[100 = 0]

[107 100 107 110 108 108 90 92 99 104 140 75 111 106 72 74 80 97 124 96 66 111 100 90 106 128] => Momug:dok
[116 80 81 96 109 101 89 95 116 103 130 93 88 106 100 98 119 113 104 86 91 110 111 102 104 103] => senar:Zuga
[113 89 82 95 100 113 98 94 122 109 148 101 116 107 121 98 129 108 100 96 88 106 96 103 98 116] => senar:siz
[108 84 92 94 117 102 104 94 115 107 155 90 112 113 104 85 123 115 118 89 79 93 101 105 101 118] => senar:siz
[115 104 101 103 107 109 85 96 107 105 138 93 96 99 90 83 88 96 108 92 75 116 95 99 112 117] => Momug:dok
[90 99 101 98 100 97 100 83 146 93 120 73 111 101 95 86 110 103 108 102 76 105 107 79 104 127] => gutaz:Mar
[127 70 80 99 104 105 98 98 105 99 119 108 111 122 104 89 89 101 115 81 108 108 103 131 100 85] => senar:siz
[91 67 95 92 110 104 105 96 145 113 157 53 109 123 96 67 120 96 130 88 55 123 114 82 98 148] => gutaz:Mar
[115 88 79 77 110 118 102 87 117 114 142 107 106 99 111 92 131 104 108 75 86 105 102 105 107 110] => senar:siz
[110 71 78 119 121 103 79 129 95 97 131 87 100 131 82 101 65 81 136 82 92 121 103 105 109 89] => Momug:dok
[112 111 100 85 106 112 106 84 110 105 130 103 106 84 114 94 135 114 87 102 87 87 99 106 97 120] => senar:siz
[109 88 94 98 106 104 116 90 133 102 139 106 126 108 100 83 109 104 112 77 72 102 105 102 104 128] => senar:siz
[102 115 92 82 87 106 92 85 107 105 95 103 86 86 103 98 127 107 81 101 102 104 103 100 100 101] => senar:Zuga
[120 93 83 103 103 114 109 83 108 98 142 107 121 94 105 73 111 116 109 93 100 87 108 111 96 116] => senar:siz
[109 74 80 96 100 116 94 90 117 110 128 89 105 118 102 88 119 114 113 91 78 120 103 100 104 102] => senar:Zuga
[110 113 112 98 86 104 105 75 102 96 116 90 104 87 92 70 91 99 94 101 98 111 90 102 99 121] => gutaz:gotep
[92 101 113 98 105 107 101 85 121 117 126 72 98 96 80 95 121 102 112 105 72 99 106 83 96 136] => gutaz:Mar
[110 80 86 94 106 110 98 91 122 100 167 91 112 109 108 88 117 104 110 93 77 100 103 100 102 128] => senar:siz
[95 107 93 106 103 110 79 81 102 108 122 87 90 96 82 117 91 89 96 88 87 110 100 88 113 112] => Momug:dok
[106 73 117 95 101 106 98 104 100 120 113 82 102 103 93 89 83 103 106 89 71 115 108 90 95 129] => Momug:zoles
[94 93 115 74 116 102 99 93 118 113 143 77 89 95 87 105 117 107 90 99 67 93 108 92 112 136] => Momug:zoles
[93 91 98 92 112 118 112 87 132 111 167 71 121 127 92 67 105 93 121 93 63 118 102 92 100 150] => gutaz:gotep
[90 95 77 87 81 107 103 79 105 109 106 103 90 90 102 108 129 97 82 109 87 81 109 101 102 102] => senar:Zuga
[93 114 99 85 97 119 106 66 122 109 152 67 94 88 99 98 131 79 89 100 83 97 112 79 108 134] => gutaz:gotep
[97 112 97 90 83 110 104 84 105 95 119 88 85 76 101 97 112 82 91 103 107 91 107 94 102 120] => gutaz:gotep
[91 118 118 85 105 116 92 80 114 123 167 72 93 80 79 95 126 104 84 109 54 103 97 84 110 161] => Momug:dok
[108 94 94 103 104 107 97 95 110 101 126 89 85 102 97 89 97 85 101 97 87 112 107 100 97 127] => gutaz:gotep
[107 92 86 89 104 110 94 89 115 108 127 96 107 111 106 88 118 110 100 93 84 111 101 98 105 102] => senar:Zuga
[93 90 78 93 92 112 96 82 118 102 144 81 101 99 110 92 120 91 105 100 83 104 112 92 109 110] => gutaz:Mar
[109 85 108 99 98 115 93 92 108 112 126 81 104 91 81 93 92 101 108 92 77 128 105 90 101 132] => Momug:zoles
[97 90 100 100 99 111 95 98 110 118 139 78 89 110 80 77 107 98 118 102 68 121 98 99 100 135] => Momug:zoles
[111 82 58 93 102 97 84 84 118 101 143 109 96 108 96 118 129 97 98 72 90 76 104 112 110 92] => senar:siz
[91 84 89 93 97 120 87 91 134 116 141 78 79 101 101 91 120 92 100 100 81 109 113 100 106 134] => gutaz:Mar
[116 91 123 99 99 122 108 87 104 96 126 80 117 102 98 62 91 97 112 99 93 127 96 86 95 132] => gutaz:gotep
[114 82 54 94 83 90 62 84 104 107 99 128 80 101 114 127 126 100 80 93 113 88 104 112 112 69] => senar:Zuga

[101 95 96 103 121 106 95 81 92 104 110 97 110 95 90 109 78 99 93 79 89 86 88 142 117 72] => <48>:(17)
[92 97 110 103 81 102 102 102 110 107 104 82 88 99 100 70 98 93 103 84 95 99 103 80 75 102] => <51>:(16)
[117 100 96 91 125 104 73 80 86 99 127 82 133 83 100 101 62 99 90 17 82 61 89 123 101 50] => <51>:(11)
[106 94 79 95 112 100 91 89 92 93 109 112 122 97 102 106 81 105 106 87 93 88 100 127 123 87] => <48>:(8)
[112 100 112 101 91 100 101 93 94 110 111 86 112 94 105 102 98 90 98 65 100 87 103 109 97 69] => <51>:(13)
[109 90 89 91 136 99 88 96 99 80 102 110 118 103 115 126 81 106 105 74 94 85 106 132 143 73] => <48>:(8)
[107 84 88 101 129 97 91 95 80 90 109 104 120 94 94 86 73 106 92 78 100 81 86 152 133 57] => <48>:(17)
[100 107 100 109 99 103 92 87 97 93 110 78 111 92 94 103 88 85 103 79 92 96 96 111 98 54] => <51>:(13)
[109 91 108 100 103 100 97 75 96 98 115 88 105 93 96 107 91 103 99 86 91 92 101 110 106 73] => <51>:(13)
[97 110 102 105 91 107 99 69 91 109 101 88 110 88 103 107 99 95 102 81 96 88 104 107 82 88] => <51>:(13)
[106 84 102 96 133 100 104 92 97 89 117 105 128 95 97 102 66 103 103 63 90 77 92 145 134 48] => <48>:(8)
[109 101 96 105 79 101 89 91 93 93 110 90 117 101 99 119 82 96 95 66 94 82 103 135 103 79] => <51>:(13)
[109 90 88 108 105 98 94 95 96 98 111 104 111 105 95 120 72 100 102 99 98 88 102 151 136 81] => <48>:(19)
[102 95 75 95 142 108 87 76 93 92 109 98 107 99 96 121 75 100 94 79 97 78 81 132 121 84] => <48>:(19)
[117 94 71 97 115 101 99 104 85 92 111 102 118 96 105 121 63 106 83 83 95 74 86 133 102 80] => <48>:(17)
[103 79 95 107 118 101 84 96 105 88 110 103 117 106 100 125 85 101 107 66 89 84 95 139 127 84] => <48>:(8)
[109 89 116 106 106 97 88 104 97 101 104 86 107 102 97 98 87 103 97 92 90 89 89 144 125 68] => <48>:(17)
[99 96 124 104 93 108 98 94 97 104 99 98 117 83 89 79 89 90 102 70 92 88 98 91 79 85] => <51>:(11)
[107 87 78 98 132 95 81 74 85 91 113 95 123 92 91 115 74 94 99 70 85 75 86 147 136 80] => <48>:(19)
[118 88 94 100 115 104 93 107 97 87 101 101 125 86 96 81 73 103 97 79 94 74 87 121 111 79] => <48>:(17)
[100 98 103 105 102 109 88 91 85 98 114 100 115 92 94 84 84 99 90 44 84 85 102 125 98 50] => <51>:(16)
[103 89 86 102 117 101 96 90 96 94 108 105 115 104 91 115 82 108 101 67 104 85 101 123 134 83] => <48>:(19)
[107 87 77 94 107 104 88 96 81 92 109 112 114 96 92 90 80 106 94 87 94 94 99 148 126 77] => <48>:(17)
[99 110 95 108 71 95 103 85 88 111 99 113 114 91 100 114 83 89 106 74 93 94 96 100 71 111] => <51>:(13)
[118 106 105 95 108 105 92 98 101 108 105 73 112 101 92 100 85 83 99 69 106 86 96 88 87 61] => <51>:(11)
[116 105 98 92 101 108 99 82 84 101 111 81 121 82 100 95 90 99 100 52 99 84 106 94 93 74] => <51>:(11)
[105 83 88 96 114 116 83 91 99 98 102 102 112 92 89 103 68 99 103 72 95 81 96 124 114 89] => <48>:(19)
[119 87 77 93 114 102 94 88 84 95 116 90 104 92 98 111 99 110 92 89 95 91 87 124 123 94] => <48>:(17)
[103 93 99 108 105 104 92 98 93 98 115 100 101 101 90 118 70 110 80 84 85 88 95 146 124 83] => <48>:(17)
[99 112 107 97 89 105 91 92 94 105 102 98 103 98 93 96 84 93 98 72 94 97 102 114 98 71] => <51>:(13)
[103 85 94 95 137 101 83 86 100 94 123 106 110 103 87 115 71 101 99 71 94 82 92 144 128 59] => <48>:(19)
[103 101 100 92 134 102 82 70 101 107 110 99 119 84 99 99 92 101 101 51 98 87 101 99 106 76] => <51>:(11)
[96 98 116 94 118 105 80 93 103 110 102 94 99 83 99 89 94 96 107 59 85 90 91 94 105 85] => <51>:(16)
[116 71 91 98 128 88 90 77 92 105 105 100 125 92 86 138 68 111 105 111 89 80 80 126 131 116] => <48>:(19)
[102 87 88 94 122 94 85 86 98 101 107 110 116 107 100 123 75 100 108 80 92 86 87 130 132 104] => <48>:(19)
[107 80 91 84 120 102 89 91 91 98 114 83 124 90 116 127 81 96 100 74 85 76 86 116 124 101] => <48>:(19)
[93 70 103 112 122 102 93 110 104 71 107 114 118 116 120 119 76 97 112 64 89 71 108 138 132 130] => <48>:(8)
[89 64 94 103 170 102 81 91 94 97 108 110 103 96 97 100 81 103 103 67 83 81 87 128 132 86] => <48>:(19)
[108 92 75 110 113 102 86 76 92 96 120 97 115 95 103 120 80 105 105 81 97 82 94 128 120 100] => <48>:(19)
[101 91 112 103 105 104 89 88 101 94 114 83 116 90 95 93 70 90 90 43 87 78 98 120 99 51] => <51>:(11)
[112 84 97 96 117 106 91 99 110 111 111 95 106 95 118 86 82 96 100 77 84 89 87 112 116 75] => <48>:(19)
[98 89 99 100 99 84 99 77 97 89 116 115 110 102 87 106 89 111 100 95 86 91 97 146 142 82] => <48>:(17)
[99 104 89 98 117 98 87 79 93 85 122 104 132 107 98 133 78 101 103 46 93 70 97 150 145 63] => <48>:(8)
[109 98 102 95 130 103 85 96 93 93 111 107 116 95 98 100 70 110 107 72 86 78 101 137 132 67] => <48>:(8)
[103 99 94 122 112 97 90 84 95 96 108 104 125 98 103 125 86 103 104 76 96 77 102 135 133 79] => <48>:(8)
[96 109 108 109 98 102 90 86 101 107 105 94 110 94 105 123 94 96 100 71 88 95 94 119 100 84] => <51>:(13)
[99 99 89 102 118 95 85 86 93 95 111 103 108 104 95 112 84 96 100 76 88 92 97 144 130 67] => <48>:(8)
[106 93 76 96 119 96 84 93 102 104 107 108 111 101 100 102 83 100 102 88 98 87 86 124 121 96] => <48>:(19)
[107 98 80 99 121 97 99 94 97 102 104 102 113 90 87 112 65 110 98 84 99 77 85 140 136 70] => <48>:(17)
[108 86 95 92 140 95 84 90 102 87 112 90 109 101 101 111 98 95 105 77 88 81 83 120 134 85] => <48>:(19)
[100 101 114 102 96 104 57 84 86 91 104 90 112 80 105 110 87 92 103 49 86 80 98 91 75 97] => <51>:(13)
[102 84 90 103 124 102 91 91 102 100 115 107 125 99 92 118 75 102 105 70 89 87 100 140 142 70] => <48>:(8)
[113 91 76 103 103 108 95 98 103 96 104 84 105 100 92 121 86 106 97 100 104 86 89 121 101 90] => <48>:(17)
[103 89 88 105 119 96 85 96 104 103 113 100 103 101 94 127 80 96 102 78 95 88 95 127 128 83] => <48>:(19)
[102 90 86 110 139 102 89 86 90 109 99 109 115 89 95 121 68 95 97 74 93 75 77 133 109 93] => <48>:(19)

[111 94 110 100 106 101 99 95 94 110 103 112 103 108 98 109 96 95 87 99 94 115 101 98 98 97] => tiso:Runa
[105 100 103 84 85 116 101 96 99 123 108 103 110 99 95 106 107 88 96 94 86 107 96 99 102 98] => tiso:bur
[131 92 99 84 91 103 90 77 101 128 115 99 86 104 97 108 107 52 89 91 110 115 99 97 96 105] => tiso:Runa
[104 95 86 98 117 90 91 120 93 79 99 99 106 100 95 90 81 107 108 105 88 98 97 98 91 97] => guzum:Lop
[95 102 107 105 99 114 82 112 95 89 96 101 117 96 104 106 130 108 103 116 101 81 94 95 89 103] => pemeg:tizep
[101 89 106 126 104 94 122 98 86 118 106 121 104 101 104 90 145 108 92 105 122 103 102 112 102 95] => novu:nifir
[125 93 84 99 126 112 77 96 91 79 126 99 105 109 93 88 90 77 103 102 99 106 86 92 98 104] => guzum:dena
[104 93 111 95 88 108 83 94 94 82 109 94 110 100 103 98 123 106 103 103 116 83 100 95 99 98] => pemeg:paz
[118 97 95 103 122 104 96 125 86 85 106 112 99 93 104 98 108 101 97 102 95 101 90 106 99 119] => guzum:Lop
[109 86 108 103 92 104 94 102 91 73 85 78 122 105 96 85 108 105 108 104 98 85 93 109 88 105] => pemeg:paz
[125 96 71 71 119 108 111 122 100 85 100 92 128 98 94 96 101 102 93 96 95 89 98 104 91 105] => guzum:Lop
[106 78 105 91 88 85 113 108 96 149 108 134 97 102 99 95 140 94 93 95 127 115 84 98 105 116] => novu:nifir
[117 97 92 100 127 108 106 132 94 61 102 99 112 98 106 94 72 100 111 106 72 101 109 97 80 100] => guzum:Lop
[106 94 102 91 96 77 99 106 94 120 98 113 93 100 91 90 109 105 84 99 133 95 88 77 113 98] => novu:muvun
[112 98 81 117 126 102 99 115 98 59 107 91 101 107 91 103 72 102 101 103 88 84 114 88 92 101] => guzum:dena
[115 102 88 81 122 128 76 107 95 111 141 121 101 97 103 105 121 94 109 94 97 123 80 100 119 91] => guzum:Lop
[130 95 89 106 123 107 96 115 90 75 96 101 113 102 99 92 81 94 111 102 93 96 104 93 79 103] => guzum:dena
[111 96 110 95 84 111 91 99 91 68 95 111 114 100 101 103 80 117 98 106 103 88 96 97 100 105] => pemeg:paz
[113 98 85 98 112 89 132 122 97 94 80 97 109 113 87 94 43 92 103 116 85 95 99 100 81 114] => tiso:bur
[99 94 114 92 78 102 109 104 93 128 112 118 90 100 98 107 157 109 102 95 139 101 98 112 105 93] => novu:nifir
[122 97 103 98 99 116 87 72 103 136 126 120 105 112 88 102 99 70 88 94 103 124 95 93 108 100] => tiso:Runa
[99 99 85 111 124 95 95 123 99 103 104 123 111 114 98 100 79 90 101 98 79 112 87 102 92 96] => guzum:dena
[100 82 113 92 111 113 85 117 96 100 114 106 118 101 111 109 135 97 98 96 122 98 99 100 89 109] => guzum:Lop
[127 96 86 102 107 121 80 105 97 106 124 104 111 100 97 88 105 98 110 105 102 115 91 109 106 89] => guzum:dena
[121 93 103 107 83 106 99 97 96 67 92 102 114 100 103 95 100 113 98 113 110 95 104 87 92 98] => pemeg:tizep
[111 94 111 115 83 107 93 81 93 142 116 117 101 108 92 106 104 78 88 95 101 107 94 120 99 95] => tiso:bur
[113 100 114 95 102 102 104 103 99 61 86 69 122 96 96 93 107 106 110 99 86 95 104 89 80 106] => pemeg:paz
[113 90 88 103 128 109 92 129 101 51 109 98 105 95 103 96 98 106 99 107 87 98 110 99 93 118] => guzum:Lop
[101 108 98 114 122 115 92 114 98 81 107 110 109 93 100 104 100 105 108 95 91 106 95 103 94 101] => guzum:Lop
[110 101 114 104 94 106 100 106 97 71 88 79 109 117 100 93 99 113 112 108 101 89 91 95 88 46] => pemeg:paz
[116 96 91 96 111 103 91 75 98 140 118 95 108 109 100 99 114 74 100 106 102 95 94 97 91 98] => tiso:Runa
[118 103 97 91 100 95 106 101 100 104 95 91 105 111 90 103 86 87 98 102 93 105 92 91 96 106] => tiso:Runa
[120 96 101 89 97 97 89 94 97 110 102 100 112 97 95 95 99 93 96 85 98 99 89 96 101 103] => tiso:Runa
[119 100 104 98 92 95 107 84 102 120 97 89 111 107 97 99 103 84 96 94 100 89 106 103 92 116] => tiso:Runa
[112 111 90 95 123 104 93 123 96 88 109 104 103 96 103 97 112 99 112 99 95 106 106 96 101 101] => guzum:Lop
[136 96 93 78 120 110 90 104 96 80 129 90 107 88 107 98 118 100 118 102 101 112 108 98 120 103] => guzum:Lop
[103 96 106 95 97 94 89 89 97 133 120 95 99 95 99 90 155 87 96 98 118 103 90 100 108 94] => novu:muvun
[101 90 104 102 87 117 111 101 103 87 104 106 120 91 111 95 121 111 99 99 104 82 96 105 94 96] => pemeg:tizep
[99 103 111 97 78 131 72 92 90 95 114 119 123 101 94 99 125 115 118 94 103 119 79 95 117 98] => pemeg:paz
[120 89 107 96 94 133 78 95 89 86 111 111 124 100 110 104 113 102 96 96 97 81 106 98 91 98] => pemeg:tizep
[97 58 112 109 105 109 74 95 85 106 105 114 120 105 102 78 117 116 90 111 96 87 93 95 97 110] => pemeg:tizep
[112 98 94 110 86 114 71 89 93 99 111 119 103 104 96 107 107 111 87 97 103 106 105 103 103 92] => pemeg:paz
[103 100 96 88 96 74 117 110 94 98 93 82 101 102 96 107 121 101 99 104 117 115 95 96 90 107] => novu:muvun
[113 92 90 96 100 87 124 103 95 110 96 123 93 99 102 96 125 105 97 109 121 94 103 96 99 96] => novu:muvun
[114 103 103 96 77 129 71 92 93 102 123 121 118 101 99 99 126 96 111 100 114 96 85 100 104 104] => pemeg:tizep
[101 94 110 100 108 114 86 108 102 83 93 98 117 105 100 95 103 113 105 96 89 100 90 98 97 101] => pemeg:paz
[112 91 105 95 98 91 104 99 101 112 108 100 101 108 90 105 96 87 98 102 97 116 95 91 94 104] => tiso:bur
[115 95 88 107 92 109 105 89 100 109 98 110 107 109 91 97 88 72 83 95 118 105 102 99 89 105] => tiso:bur
[102 97 86 114 136 102 113 142 95 80 90 105 108 97 107 104 83 116 109 110 87 97 100 105 82 102] => guzum:Lop
[117 98 118 99 90 102 115 99 97 101 103 90 103 124 100 103 107 104 101 96 106 105 100 97 91 101] => tiso:Runa
[129 95 100 103 106 86 112 103 115 96 97 84 119 106 98 99 105 85 90 106 93 98 106 107 86 100] => tiso:Runa
[101 94 112 100 98 96 111 106 98 112 87 102 97 103 117 107 126 103 102 99 112 95 111 99 91 105] => novu:muvun
[116 94 89 99 117 115 93 110 87 87 107 102 105 98 101 99 101 108 109 100 94 93 99 96 97 107] => guzum:Lop
[118 109 104 94 93 119 79 69 100 133 131 100 96 103 92 106 131 70 115 87 110 121 99 92 106 90] => tiso:Runa

[143 95 80 110 96 92 104 77 95 106 105 109 126 116 98 107 86 104 77 103 52 110 102 104 112 133] => [94]:L
[114 101 101 92 95 96 101 89 83 106 97 109 110 108 101 110 98 107 76 81 63 107 113 107 111 118] => [94]:L
[98 108 117 95 108 103 101 83 104 100 97 99 60 102 103 106 111 99 88 94 99 94 123 84 98 79] => [88]:M
[116 96 71 90 105 96 94 82 110 96 99 107 137 131 104 92 100 112 119 110 91 122 111 112 111 112] => [86]:R
[127 102 95 102 92 100 99 91 94 101 111 112 91 94 109 109 95 105 92 97 66 115 107 123 113 114] => [94]:Z
[95 107 106 83 110 94 103 88 106 99 103 96 69 104 96 103 102 86 85 95 94 89 115 89 82 86] => [88]:S
[109 103 91 86 117 83 91 80 113 92 101 112 95 127 90 115 104 88 79 84 82 93 129 90 101 93] => [88]:S
[112 95 63 93 104 89 99 91 109 99 101 118 156 129 94 99 101 111 111 103 98 111 100 105 99 107] => [86]:H
[115 104 112 91 95 111 99 84 92 115 102 96 79 98 112 100 105 104 87 92 72 119 117 103 111 93] => [94]:P
[104 101 112 82 97 101 99 97 92 107 105 92 89 114 95 102 101 107 90 96 76 115 120 101 123 92] => [94]:P
[106 100 99 84 108 103 93 83 103 96 101 102 89 114 103 102 115 104 90 94 89 98 125 96 106 90] => [88]:M
[84 110 116 66 104 99 104 96 105 96 95 94 66 107 89 90 116 91 73 69 90 109 134 89 104 80] => [88]:S
[82 104 124 70 107 106 98 97 105 105 94 99 45 97 97 88 116 91 87 74 106 96 129 92 108 63] => [88]:S
[84 104 136 82 99 117 99 109 83 100 97 86 52 89 94 91 115 92 92 76 106 106 124 92 107 96] => [88]:K
[100 106 103 70 109 98 101 83 100 94 105 99 76 99 90 91 112 92 79 78 94 94 129 91 103 115] => [88]:K
[93 97 82 97 90 101 96 104 111 92 104 103 115 110 105 86 103 109 133 109 118 116 110 117 106 84] => [86]:H
[107 105 94 74 114 97 94 90 99 95 98 113 106 107 99 101 110 97 64 92 91 101 133 91 102 118] => [88]:K
[82 158 138 91 90 111 90 121 78 106 102 89 60 76 97 86 115 95 74 77 107 107 110 101 114 85] => [94]:L
[107 97 98 99 104 105 99 96 95 114 96 97 109 104 98 100 101 105 87 105 78 102 115 105 111 103] => [94]:P
[109 90 110 107 94 108 100 90 93 107 103 99 115 102 104 104 108 102 103 95 85 119 122 102 115 96] => [94]:P
[116 98 77 101 96 108 95 95 110 104 124 107 118 108 109 108 100 111 129 111 101 115 97 110 113 106] => [86]:R
[101 102 100 73 109 91 97 83 98 97 97 102 100 113 93 106 99 96 71 84 88 91 119 91 100 104] => [88]:S
[102 96 74 87 98 100 99 104 89 102 100 104 127 116 101 89 105 105 112 102 101 120 113 107 108 101] => [86]:F
[109 96 74 94 104 98 105 90 105 99 97 107 127 104 103 109 103 104 107 104 95 110 112 102 112 107] => [86]:F
[93 103 86 84 80 107 96 111 103 103 99 101 124 90 100 87 110 104 106 98 112 113 116 108 113 102] => [86]:F
[111 99 55 84 100 97 98 98 90 99 100 112 136 130 99 101 100 111 121 106 98 115 117 107 107 102] => [86]:H
[119 91 70 97 104 100 97 91 104 93 100 117 178 115 97 108 100 116 95 117 94 93 111 108 104 134] => [86]:F
[95 105 120 89 81 107 100 113 92 110 102 88 54 83 107 88 111 119 99 77 90 127 120 109 125 79] => [94]:Z
[81 104 97 88 94 106 93 121 99 107 101 97 107 105 99 69 106 91 130 101 125 130 114 116 122 72] => [86]:R
[135 88 92 98 102 91 99 89 86 103 106 105 122 106 95 121 99 108 62 83 61 99 108 101 106 140] => [94]:L
[129 102 89 84 96 90 104 95 89 100 98 104 111 105 105 110 97 85 60 96 52 111 117 94 112 131] => [94]:L
[100 112 101 109 107 109 102 68 119 99 101 107 37 64 119 123 97 86 103 87 116 78 103 86 70 83] => [88]:S
[107 102 96 73 111 95 102 103 81 95 102 101 96 115 89 105 107 93 79 83 100 97 133 90 104 102] => [88]:M
[144 93 79 94 113 80 98 88 94 98 114 113 137 141 100 132 104 112 54 90 39 102 114 97 106 141] => [94]:L
